Here is a tiny trained network, its code and every weight. The questions are about switching its units off for an input and a target symbol, where a switched-off unit gives its printed mean instead of its output.

import numpy as np


def w(rows, s, z=0):
    codes = np.array(rows[::2]) - 128.0
    scale = np.full(codes.shape[1], s)
    scale[-1] = z or s
    return codes * scale


def norm(h):
    return h / np.sqrt((h * h).mean(-1, keepdims=True) + 1e-5)


def f(y):
    return np.maximum(y, 0)


def softmax(a):
    e = np.exp(a - a.max(-1, keepdims=True))
    return e / e.sum(-1, keepdims=True)


def log_softmax(a):
    a = a - a.max(-1, keepdims=True)
    return a - np.log(np.exp(a).sum(-1, keepdims=True))


def net(x, mask):
    ids = ['ΞΠΣΨαβεζηθλφω'.index(c) for c in x.split()]
    T = len(ids)
    res = E[ids] + P[:T]
    r = norm(res)
    for j in range(3):
        rows = slice(3 * j, 3 * j + 3)
        q, k, v = (r @ M[0][rows].T for M in (Q, K, V))
        z = softmax(np.where(np.tri(T) > 0, q @ k.T / 3**0.5, -1e9)) @ v
        o = O[0][rows]
        res = res + np.where(mask[j], z, o[:, -1]) @ o[:, :-1]
    y = f(norm(res) @ A[0][:, :-1].T + A[0][:, -1])
    res = res + np.where(mask[3:7], y, B[0][:, -1]) @ B[0][:, :-1]
    return log_softmax(norm(res)[-1] @ U[:, :-1].T + U[:, -1])


Q, K, V, O, A, B = {}, {}, {}, {}, {}, {}
E = w([
[48,149,95,125],'Ξ',
[62,180,231,22],'Π',
[46,151,91,124],'Σ',
[48,148,93,124],'Ψ',
[97,156,180,54],'α',
[100,64,211,118],'β',
[67,132,91,124],'ε',
[126,60,68,143],'ζ',
[126,142,195,208],'η',
[114,123,141,56],'θ',
[207,87,106,53],'λ',
[94,185,2,70],'φ',
[149,204,91,159],'ω',
],0.0031)
P = w([
[3,154,120,99],'0',
[30,143,126,89],'1',
[54,139,126,89],'2',
[72,129,129,87],'3',
[92,119,125,88],'4',
[115,114,132,86],'5',
[135,109,125,88],'6',
[140,97,124,88],'7',
[141,84,121,77],'8',
],0.002)
Q[0] = w([
[64,18,83,24],'head 1',
[115,116,201,66],'head 1',
[165,215,105,182],'head 1',
[127,113,198,62],'head 2',
[170,120,207,170],'head 2',
[159,162,83,250],'head 2',
[161,212,198,183],'head 3',
[150,116,160,54],'head 3',
[192,248,236,185],'head 3',
],0.012)
K[0] = w([
[195,120,131,148],'head 1',
[130,55,142,156],'head 1',
[79,153,113,91],'head 1',
[139,35,154,152],'head 2',
[2,99,152,160],'head 2',
[54,207,97,107],'head 2',
[99,136,158,188],'head 3',
[157,100,193,116],'head 3',
[110,144,168,199],'head 3',
],0.013)
V[0] = w([
[109,223,170,184],'head 1',
[173,203,116,60],'head 1',
[154,125,163,94],'head 1',
[169,253,106,192],'head 2',
[76,94,30,154],'head 2',
[125,73,246,150],'head 2',
[145,238,132,118],'head 3',
[135,216,56,146],'head 3',
[50,176,187,77],'head 3',
],0.0045)
O[0] = w([
[186,177,119,254,108],'head 1',
[121,217,72,124,113],'head 1',
[91,180,152,120,123],'head 1',
[214,232,116,140,40],'head 2',
[234,12,177,120,160],'head 2',
[12,164,193,159,116],'head 2',
[69,165,37,141,127],'head 3',
[119,219,82,89,101],'head 3',
[157,59,63,206,253],'head 3',
],0.0037,0.0042)
A[0] = w([
[44,134,246,36,251],'neuron 1',
[232,97,219,54,250],'neuron 2',
[121,252,183,235,217],'neuron 3',
[153,55,133,219,188],'neuron 4',
],0.0038,0.0023)
B[0] = w([
[200,206,136,151,253],'neuron 1',
[89,254,113,119,216],'neuron 2',
[251,130,217,104,171],'neuron 3',
[198,168,176,172,231],'neuron 4',
],0.0046,0.0035)
U = w([
[135,124,110,155,41],'Ξ',
[103,205,155,136,84],'Π',
[140,116,100,161,48],'Σ',
[138,117,102,156,38],'Ψ',
[36,181,77,181,253],'α',
[25,110,221,153,73],'β',
[115,106,92,158,75],'ε',
[169,65,191,54,168],'ζ',
[186,166,208,217,180],'η',
[80,45,90,136,164],'θ',
[105,208,134,32,144],'λ',
[166,121,7,74,108],'φ',
[217,212,70,139,104],'ω',
],0.015,0.0047)

Each question gives the input, a string of symbols that net reads in full, and the target symbol t.
The units are the heads (3 rows each of Q, K, V and O) and the neurons (one row each of A and B). Each row of codes is followed by its name. A weight is (code - 128) times the scale printed after its matrix; where a second scale follows, it is the last column's (O, A, B and U).
mask holds one flag per unit, heads first, then neurons. A switched-off unit (its flag False) gives its mean, the last column of its rows in O or B, instead of its output. The means were averaged over made-up inputs and are rounded, as every weight is.
A unit's drop is (log p(t) with every unit on - log p(t) with that unit switched off) / (log p(t) with every unit on - log p(t) with every unit switched off).
The circuit of an input: a set's keep is (log p(t) with only the set's units on - log p(t) with every unit switched off) / (log p(t) with every unit on - log p(t) with every unit switched off). Starting from all 7 units, units are removed one at a time, each time the one whose removal leaves the highest keep (on an exact tie, the one counted first), for as long as the keep stays at least 0.8.
units of the circuit, in order: the units of the circuit, biggest drop first
most important unit: the unit with the biggest drop
k most important neurons: the k neurons with the biggest drops, biggest first
heads that matter: for each layer, one digit per head in row order, 1 if its drop is at least 0.15 and else 0, layers parted by /
drop when u is switched off: that unit's drop, to one decimal
input η ζ α Π α α α Σ Ψ, target α: most important unit : head 2
input θ ζ ε η ζ, target η: units of the circuit, in order : (head 3; neuron 2)
input β ζ Σ θ β η Ψ ω Ξ, target ω: heads that matter : 010
input Π ζ φ φ ζ, target φ: heads that matter : 011
input η η α ζ η θ, target η: heads that matter : 100
input θ β θ θ, target β: heads that matter : 010
input α α α λ ζ, target λ: units of the circuit, in order : (head 1; head 3)
input α φ α α α θ, target θ: heads that matter : 011
input φ ζ Σ λ α α α, target λ: units of the circuit, in order : (head 1; neuron 2)
input η α ω Π, target η: heads that matter : 100
input α ε φ φ θ α ε, target θ: heads that matter : 000
input α Ξ ω Ψ, target ω: heads that matter : 110
input ζ φ Ξ, target φ: heads that matter : 010
input η Π α Ψ ω ω β η ζ, target η: units of the circuit, in order : (head 1)
input ζ Ψ α, target ζ: heads that matter : 110
input α α θ α φ Ξ α α Σ, target α: heads that matter : 010
input Π β ζ ω Σ α η α Ψ, target η: heads that matter : 110
input φ α φ α, target α: heads that matter : 011
input θ Σ λ ω α θ α, target λ: heads that matter : 100
input ζ η θ Σ Π α Σ η α, target η: units of the circuit, in order : (head 1)
input α α Σ θ, target θ: units of the circuit, in order : (head 3; head 2)
input Ξ α α α θ α ζ α λ, target λ: units of the circuit, in order : (neuron 2; head 1)
input φ α θ Ξ, target θ: 2 most important neurons : (neuron 1; neuron 2)
input α α Ξ λ Σ ζ, target λ: units of the circuit, in order : (head 1; head 3; neuron 2)
input η ω ζ ζ ε, target ζ: heads that matter : 110
input α η Σ, target η: 2 most important neurons : (neuron 3; neuron 4)
input ζ α α ζ η ω α α, target η: most important unit : neuron 2
input η η Ψ, target η: drop when head 1 is switched off : 1.3
input θ β α, target β: drop when head 2 is switched off : 1.4
